Below is a small trained network, with its code and all its weights. Each question gives an input and a class and asks what happens when units are switched off, that is, made to give their printed mean instead of their output.

import numpy as np


def w(rows, s, z=0):
    codes = np.array(rows[::2]) - 128.0
    scale = np.full(codes.shape[1], s)
    scale[-1] = z or s
    return codes * scale


def norm(h):
    return h / np.sqrt((h * h).mean(-1, keepdims=True) + 1e-5)


def f(y):
    return y / 2 * (1 + np.tanh(0.7978845608 * (y + 0.044715 * y**3)))


def log_softmax(a):
    a = a - a.max(-1, keepdims=True)
    return a - np.log(np.exp(a).sum(-1, keepdims=True))


def net(x, mask):
    res = np.array(x, float).reshape(1, 7) / 4 @ E
    u = 0
    for l in range(2):
        y = f(norm(res) @ A[l][:, :-1].T + A[l][:, -1])
        res = res + np.where(mask[u : u + 14], y, B[l][:, -1]) @ B[l][:, :-1]
        u += 14
    return log_softmax(norm(res)[-1] @ U[:, :-1].T + U[:, -1])


A, B = {}, {}
E = w([
[229,101,134,128,119,78],'x0',
[128,125,128,129,130,128],'x1',
[128,129,128,132,128,128],'x2',
[128,127,127,128,127,128],'x3',
[125,97,6,128,157,111],'x4',
[188,138,110,86,126,228],'x5',
[128,129,128,130,130,128],'x6',
],0.015)
A[0] = w([
[167,119,116,114,127,216,234],'L0N0',
[74,138,153,126,134,167,69],'L0N1',
[134,128,47,116,129,141,2],'L0N2',
[2,123,128,123,134,167,208],'L0N3',
[148,110,167,133,141,127,84],'L0N4',
[32,139,116,120,129,211,155],'L0N5',
[109,127,48,118,137,88,84],'L0N6',
[134,150,127,172,113,125,76],'L0N7',
[128,134,112,136,147,102,100],'L0N8',
[120,136,137,105,123,89,101],'L0N9',
[93,123,115,132,121,174,82],'L0N10',
[140,118,121,117,124,79,125],'L0N11',
[113,140,204,124,123,110,148],'L0N12',
[145,141,199,110,133,167,87],'L0N13',
],0.027,0.0048)
B[0] = w([
[172,110,179,115,162,206,221],'L0N0',
[94,56,160,8,124,144,181],'L0N1',
[131,231,47,113,214,91,181],'L0N2',
[125,186,4,107,31,227,251],'L0N3',
[131,202,132,199,112,134,151],'L0N4',
[121,89,246,162,217,18,244],'L0N5',
[99,37,156,202,91,183,200],'L0N6',
[119,162,136,140,126,117,129],'L0N7',
[127,92,144,109,115,110,145],'L0N8',
[125,147,130,158,137,91,146],'L0N9',
[126,148,157,183,166,105,167],'L0N10',
[175,92,158,89,107,61,163],'L0N11',
[147,185,93,77,228,75,204],'L0N12',
[121,48,148,161,17,152,197],'L0N13',
],0.034,0.019)
A[1] = w([
[135,182,96,91,196,168,85],'L1N0',
[78,162,29,87,66,163,170],'L1N1',
[145,140,92,39,130,165,53],'L1N2',
[114,159,94,72,118,253,30],'L1N3',
[236,139,48,104,86,205,76],'L1N4',
[136,190,130,120,225,63,47],'L1N5',
[62,79,102,182,69,76,104],'L1N6',
[75,120,126,112,79,212,92],'L1N7',
[131,133,57,123,51,135,52],'L1N8',
[139,72,153,171,127,181,11],'L1N9',
[181,193,103,59,217,132,4],'L1N10',
[100,200,84,61,103,36,80],'L1N11',
[141,231,45,71,211,118,112],'L1N12',
[162,154,125,181,94,198,80],'L1N13',
],0.024,0.0047)
B[1] = w([
[117,139,97,117,199,79,201],'L1N0',
[2,118,143,120,145,152,218],'L1N1',
[109,137,168,90,164,120,174],'L1N2',
[185,127,115,141,56,28,200],'L1N3',
[148,135,59,75,133,188,199],'L1N4',
[179,184,115,232,137,162,220],'L1N5',
[161,67,112,141,65,113,188],'L1N6',
[161,136,110,191,145,200,191],'L1N7',
[116,140,167,175,205,111,164],'L1N8',
[101,176,161,83,129,51,210],'L1N9',
[55,45,44,166,125,103,221],'L1N10',
[108,213,67,132,95,69,222],'L1N11',
[165,111,241,38,90,157,252],'L1N12',
[101,156,129,139,96,196,176],'L1N13',
],0.047,0.015)
U = w([
[49,184,131,56,113,92,129],'0',
[56,84,94,189,92,186,98],'1',
[135,101,253,76,145,153,138],'2',
[139,137,138,183,234,144,219],'3',
[187,211,88,166,98,63,156],'4',
[179,44,122,146,65,64,172],'5',
[198,170,135,87,52,221,10],'6',
[192,98,39,55,172,141,80],'7',
],0.023,0.0014)

Each question gives the input, the list of numbers given to net, and the class t.
The units are the neurons (one row each of A and B). Each row of codes is followed by its name. A weight is (code - 128) times the scale printed after its matrix; where a second scale follows, it is the last column's (A, B and U).
mask holds one flag per neuron, layer by layer. A switched-off neuron (its flag False) gives its mean, the last column of its row in B, instead of its output. The means were averaged over made-up inputs and are rounded, as every weight is.
A unit's drop is (log p(t) with every unit on - log p(t) with that unit switched off) / (log p(t) with every unit on - log p(t) with every unit switched off).
The circuit of an input: a set's keep is (log p(t) with only the set's units on - log p(t) with every unit switched off) / (log p(t) with every unit on - log p(t) with every unit switched off). Starting from the 12 units with the biggest drops (on a tie, the unit counted first), units are removed one at a time, each time the one whose removal leaves the highest keep (on an exact tie, the one counted first), for as long as the keep stays at least 0.8.
circuit, biggest first: the units of the circuit, biggest drop first
most important unit: the unit with the biggest drop
top k neurons: the k neurons with the biggest drops, biggest first
k most important neurons of layer l: the k neurons of layer l with the biggest drops, biggest first
input [-8,2,-4,-1,1,7,5], class 3: 2 most important neurons of layer 0 -> L0N5, L0N6
input [-7,-3,1,1,3,2,-2], class 3: top 3 neurons -> L0N5, L0N10, L0N2
input [-7,1,5,3,7,2,-6], class 3: circuit, biggest first -> L0N5
input [2,-2,6,-2,-4,3,-5], class 6: top 2 neurons -> L0N5, L0N13
input [-3,5,3,4,6,0,8], class 1: top 2 neurons -> L0N6, L0N12
input [-1,-3,7,-2,1,0,4], class 1: top 2 neurons -> L0N12, L0N6
input [3,7,2,0,0,3,-5], class 6: top 2 neurons -> L0N5, L0N12
input [-2,-8,-4,6,0,3,-8], class 2: 3 most important neurons of layer 0 -> L0N5, L0N12, L0N0
input [-3,-8,-1,6,-5,3,-2], class 2: 2 most important neurons of layer 0 -> L0N5, L0N13
input [-8,-1,-1,-5,2,1,6], class 3: 3 most important neurons of layer 0 -> L0N5, L0N13, L0N10
input [1,-5,4,-1,-8,3,-1], class 6: top 2 neurons -> L0N13, L0N5
input [6,-4,2,1,-8,-4,2], class 4: top 2 neurons -> L0N3, L0N12
input [-7,8,1,-1,0,2,-1], class 2: top 4 neurons -> L0N5, L0N2, L0N1, L0N12
input [0,-3,-1,-4,4,-4,0], class 1: circuit, biggest first -> L0N6
input [6,-3,1,8,7,1,-5], class 7: 2 most important neurons of layer 0 -> L0N2, L0N5
input [-8,2,4,-2,1,8,-6], class 3: top 3 neurons -> L0N5, L0N6, L1N12
input [6,-7,2,2,-4,2,-1], class 6: top 2 neurons -> L0N5, L0N13
input [6,-6,5,4,-8,-2,-2], class 4: top 3 neurons -> L0N3, L0N12, L0N6
input [8,-7,5,-6,2,2,8], class 7: top 3 neurons -> L0N5, L0N13, L0N6
input [-3,5,-3,-4,1,-2,-7], class 1: most important unit -> L0N3
input [1,-5,3,-4,4,7,-6], class 7: 2 most important neurons of layer 0 -> L0N5, L0N0
input [-7,2,-4,-3,-4,1,-7], class 2: 2 most important neurons of layer 0 -> L0N5, L0N2
input [-2,5,-6,1,6,-1,8], class 1: 2 most important neurons of layer 0 -> L0N6, L0N12
input [-1,5,0,-5,-7,2,7], class 2: 2 most important neurons of layer 0 -> L0N3, L0N13
